Below are the code and all the weights of a small trained network. Each question names an input and a target symbol and asks about switching units off, where a switched-off unit gives its printed mean instead of its output.

import numpy as np


def w(rows, s, z=0):
    codes = np.array(rows[::2]) - 128.0
    scale = np.full(codes.shape[1], s)
    scale[-1] = z or s
    return codes * scale


def f(y):
    return y / 2 * (1 + np.tanh(0.7978845608 * (y + 0.044715 * y**3)))


def softmax(a):
    e = np.exp(a - a.max(-1, keepdims=True))
    return e / e.sum(-1, keepdims=True)


def log_softmax(a):
    a = a - a.max(-1, keepdims=True)
    return a - np.log(np.exp(a).sum(-1, keepdims=True))


def net(x, mask):
    ids = ['βδζλμξπφψ'.index(c) for c in x.split()]
    T = len(ids)
    res = E[ids] + P[:T]
    u = 0
    for l in range(2):
        q, k, v = (res @ M[l].T for M in (Q, K, V))
        z = softmax(np.where(np.tri(T) > 0, q @ k.T / 2**0.5, -1e9)) @ v
        res = res + np.where(mask[u], z, O[l][:, -1]) @ O[l][:, :-1]
        u += 1
        y = f(res @ A[l][:, :-1].T + A[l][:, -1])
        res = res + np.where(mask[u : u + 24], y, B[l][:, -1]) @ B[l][:, :-1]
        u += 24
    return log_softmax(res[-1] @ U[:, :-1].T + U[:, -1])


Q, K, V, O, A, B = {}, {}, {}, {}, {}, {}
E = w([
[170,131,100,138,115,123],'β',
[250,65,79,224,168,104],'δ',
[191,144,104,145,109,141],'ζ',
[164,109,165,90,121,201],'λ',
[142,126,67,174,81,146],'μ',
[123,147,147,92,111,142],'ξ',
[138,169,134,133,67,88],'π',
[178,137,173,163,104,97],'φ',
[202,119,188,141,102,174],'ψ',
],0.025)
P = w([
[182,202,157,149,248,138],'0',
[176,184,119,143,191,146],'1',
[132,139,112,151,162,131],'2',
[124,123,110,140,147,123],'3',
[149,116,105,148,144,133],'4',
[127,99,106,136,126,115],'5',
[147,124,113,127,102,111],'6',
[140,96,91,124,94,95],'7',
[138,90,109,121,83,97],'8',
[130,95,145,129,92,120],'9',
],0.011)
Q[0] = w([
[121,54,225,255,35,86],'0.h1',
[50,155,33,140,204,98],'0.h1',
],0.0053)
K[0] = w([
[148,147,108,186,255,211],'0.h1',
[134,156,206,141,102,180],'0.h1',
],0.0073)
V[0] = w([
[164,2,82,142,106,140],'0.h1',
[173,133,138,83,185,107],'0.h1',
],0.007)
O[0] = w([
[184,108,16,36,74,176,253],'0.h1',
[95,143,79,2,80,28,205],'0.h1',
],0.0062,0.0046)
A[0] = w([
[88,129,1,90,77,82,147],'0.n1',
[112,179,121,144,100,95,244],'0.n2',
[138,161,143,63,112,49,2],'0.n3',
[193,66,135,72,162,127,94],'0.n4',
[104,135,98,120,37,57,194],'0.n5',
[61,100,157,137,141,175,55],'0.n6',
[141,175,124,156,111,54,237],'0.n7',
[154,65,137,157,155,96,80],'0.n8',
[108,161,110,26,219,100,101],'0.n9',
[70,207,198,76,91,89,161],'0.n10',
[33,133,169,155,158,121,23],'0.n11',
[126,101,170,110,130,118,22],'0.n12',
[101,199,129,50,139,106,190],'0.n13',
[107,150,161,134,135,235,95],'0.n14',
[92,80,164,23,163,152,208],'0.n15',
[137,169,107,159,217,148,147],'0.n16',
[203,152,60,192,100,63,106],'0.n17',
[80,50,52,72,221,138,116],'0.n18',
[116,123,180,98,86,59,209],'0.n19',
[147,80,127,177,132,224,30],'0.n20',
[114,65,157,189,225,81,53],'0.n21',
[153,111,120,185,208,170,97],'0.n22',
[85,89,111,74,99,138,166],'0.n23',
[111,163,123,124,160,105,138],'0.n24',
],0.0093,0.0032)
B[0] = w([
[200,164,223,180,66,189,202],'0.n1',
[74,58,160,150,164,175,145],'0.n2',
[93,104,110,153,121,66,127],'0.n3',
[159,124,101,192,43,137,229],'0.n4',
[132,50,111,164,200,215,175],'0.n5',
[63,122,75,146,181,67,119],'0.n6',
[112,36,114,129,190,154,166],'0.n7',
[145,94,104,126,48,93,141],'0.n8',
[140,144,128,91,187,42,130],'0.n9',
[110,5,123,212,119,201,132],'0.n10',
[145,156,2,110,40,205,121],'0.n11',
[158,207,138,133,78,98,119],'0.n12',
[112,67,204,47,168,108,138],'0.n13',
[97,121,85,184,94,139,170],'0.n14',
[200,52,117,118,198,216,190],'0.n15',
[54,123,58,132,48,184,139],'0.n16',
[142,71,134,92,164,137,255],'0.n17',
[121,149,213,123,52,136,136],'0.n18',
[121,98,207,171,77,60,139],'0.n19',
[124,158,130,173,157,53,184],'0.n20',
[158,78,36,48,161,39,130],'0.n21',
[63,140,110,97,85,131,153],'0.n22',
[157,74,83,54,98,145,156],'0.n23',
[96,196,131,98,124,152,117],'0.n24',
],0.0059,0.0091)
Q[1] = w([
[2,208,128,111,87,44],'1.h1',
[26,232,141,110,152,21],'1.h1',
],0.007)
K[1] = w([
[69,172,3,45,204,65],'1.h1',
[36,197,230,172,205,240],'1.h1',
],0.0068)
V[1] = w([
[151,209,254,155,113,120],'1.h1',
[167,106,119,21,149,121],'1.h1',
],0.0055)
O[1] = w([
[135,7,85,107,87,116,2],'1.h1',
[161,136,135,99,134,114,159],'1.h1',
],0.019,0.0076)
A[1] = w([
[129,96,145,139,107,32,152],'1.n1',
[82,105,158,72,171,131,66],'1.n2',
[159,148,102,45,171,44,98],'1.n3',
[68,158,157,166,97,157,98],'1.n4',
[135,80,123,169,85,105,177],'1.n5',
[192,180,45,166,127,152,184],'1.n6',
[123,57,74,62,132,133,61],'1.n7',
[158,113,86,133,164,103,113],'1.n8',
[88,84,73,63,104,254,118],'1.n9',
[86,143,218,92,130,133,149],'1.n10',
[120,70,89,192,156,83,142],'1.n11',
[121,60,22,145,134,132,130],'1.n12',
[156,127,79,173,154,53,63],'1.n13',
[180,150,127,103,108,134,113],'1.n14',
[67,115,91,57,185,154,119],'1.n15',
[123,127,131,100,134,130,60],'1.n16',
[112,204,173,169,142,194,255],'1.n17',
[129,127,146,188,126,152,74],'1.n18',
[163,141,147,158,98,146,75],'1.n19',
[127,92,203,120,151,37,123],'1.n20',
[54,154,125,27,63,140,193],'1.n21',
[80,115,112,40,218,116,171],'1.n22',
[100,174,160,80,109,137,143],'1.n23',
[90,78,178,147,68,187,188],'1.n24',
],0.0092,0.0041)
B[1] = w([
[151,205,120,152,137,231,134],'1.n1',
[149,111,35,48,46,114,126],'1.n2',
[211,233,151,198,162,43,131],'1.n3',
[235,172,104,51,144,61,137],'1.n4',
[42,180,183,62,97,136,161],'1.n5',
[102,64,140,138,102,140,228],'1.n6',
[144,205,115,152,76,115,148],'1.n7',
[130,169,182,91,57,145,134],'1.n8',
[155,120,190,191,140,54,173],'1.n9',
[119,61,66,150,172,89,148],'1.n10',
[129,211,138,43,174,203,145],'1.n11',
[100,213,203,111,69,110,158],'1.n12',
[63,136,167,79,159,86,134],'1.n13',
[71,85,126,58,133,152,181],'1.n14',
[71,172,149,3,42,134,127],'1.n15',
[119,137,112,68,94,143,122],'1.n16',
[69,91,48,169,121,92,249],'1.n17',
[142,175,121,24,137,58,149],'1.n18',
[18,177,101,73,131,110,174],'1.n19',
[92,156,156,248,171,210,132],'1.n20',
[72,116,150,91,139,21,124],'1.n21',
[158,145,44,61,28,78,130],'1.n22',
[115,131,89,79,143,127,155],'1.n23',
[71,138,83,109,175,33,171],'1.n24',
],0.0052,0.02)
U = w([
[173,233,151,132,143,67,152],'β',
[115,189,122,110,119,129,2],'δ',
[149,172,114,84,115,170,19],'ζ',
[254,120,149,99,152,195,153],'λ',
[124,77,54,235,73,181,128],'μ',
[117,56,62,97,132,86,214],'ξ',
[89,75,128,156,152,116,196],'π',
[164,161,221,183,136,177,130],'φ',
[101,203,231,100,12,134,189],'ψ',
],0.007,0.0021)

Each question gives the input, a string of symbols that net reads in full, and the target symbol t.
The units are the heads (2 rows each of Q, K, V and O) and the neurons (one row each of A and B). Each row of codes is followed by its name. A weight is (code - 128) times the scale printed after its matrix; where a second scale follows, it is the last column's (O, A, B and U).
mask holds one flag per unit, layer by layer, with each layer's heads first. A switched-off unit (its flag False) gives its mean, the last column of its rows in O or B, instead of its output. The means were averaged over made-up inputs and are rounded, as every weight is.
A unit's drop is (log p(t) with every unit on - log p(t) with that unit switched off) / (log p(t) with every unit on - log p(t) with every unit switched off).
The circuit of an input: a set's keep is (log p(t) with only the set's units on - log p(t) with every unit switched off) / (log p(t) with every unit on - log p(t) with every unit switched off). Starting from the 12 units with the biggest drops (on a tie, the unit counted first), units are removed one at a time, each time the one whose removal leaves the highest keep (on an exact tie, the one counted first), for as long as the keep stays at least 0.8.
circuit, biggest first: the units of the circuit, biggest drop first
most important unit: the unit with the biggest drop
k most important neurons: the k neurons with the biggest drops, biggest first
top k neurons in layer l: the k neurons of layer l with the biggest drops, biggest first
drop when u is switched off: that unit's drop, to one decimal
input μ μ μ ζ, target μ: most important unit -> 0.h1
input π λ λ ζ ξ, target ξ: circuit, biggest first -> [0.h1, 1.h1]
input φ π ξ μ λ, target μ: 2 most important neurons -> [0.n7, 0.n1]
input ψ ψ β β δ ψ λ μ ξ, target β: circuit, biggest first -> [1.h1, 0.n21]
input β λ λ β ζ, target λ: circuit, biggest first -> [1.n17, 0.n17, 1.n24, 1.n5]
input π λ φ ψ δ β, target β: top 2 neurons in layer 0 -> [0.n21, 0.n17]
input φ μ λ ψ λ λ ζ λ, target λ: top 2 neurons in layer 0 -> [0.n15, 0.n23]
input λ β ψ ψ μ μ ψ β, target ψ: top 2 neurons in layer 0 -> [0.n4, 0.n5]
input μ ζ μ δ ψ λ λ λ λ π, target β: circuit, biggest first -> [1.h1, 1.n4, 0.n21]
input λ μ λ λ ψ λ μ, target ψ: 3 most important neurons -> [0.n4, 1.n12, 1.n17]
input ψ δ μ λ ξ, target β: circuit, biggest first -> [1.h1, 0.n17, 0.n21]
input δ μ ξ λ, target β: top 3 neurons in layer 0 -> [0.n17, 0.n16, 0.n21]
input ψ ζ φ ξ λ φ λ λ λ β, target λ: 2 most important neurons -> [1.n17, 0.n4]
input β λ ζ λ β λ ξ π β ξ, target π: 2 most important neurons -> [0.n10, 0.n19]
input δ φ λ, target β: 3 most important neurons -> [0.n17, 0.n21, 0.n16]
input μ μ λ λ μ λ φ, target φ: most important unit -> 1.n17
input λ λ ψ λ δ λ ψ π μ λ, target ζ: 2 most important neurons -> [0.n17, 0.n21]
input μ μ μ ψ ξ ψ ξ λ, target ψ: 4 most important neurons -> [1.n12, 1.n17, 1.n5, 1.n7]
input λ λ β φ π, target π: 2 most important neurons -> [0.n1, 1.n24]
input λ λ ψ, target ψ: 2 most important neurons -> [1.n5, 1.n17]
input λ β ζ λ ζ, target λ: 2 most important neurons -> [1.n17, 0.n4]
input λ μ λ β β λ λ, target λ: 2 most important neurons -> [0.n15, 1.n17]
input λ λ β ψ λ ψ ζ, target ψ: 3 most important neurons -> [1.n12, 1.n5, 1.n17]
input δ φ ψ ξ μ, target β: top 3 neurons in layer 0 -> [0.n16, 0.n21, 0.n17]
input λ φ δ φ ζ, target β: 2 most important neurons -> [0.n21, 0.n17]
input μ λ λ μ λ λ λ β, target λ: drop when 1.n17 is switched off -> 0.3
